Read these off the row that follows.
1) Report the fifth entry.
2) Report the 2nd entry.
3) Report the third entry from the left.
[140 123 156 101 125]
1) 125
2) 123
3) 156
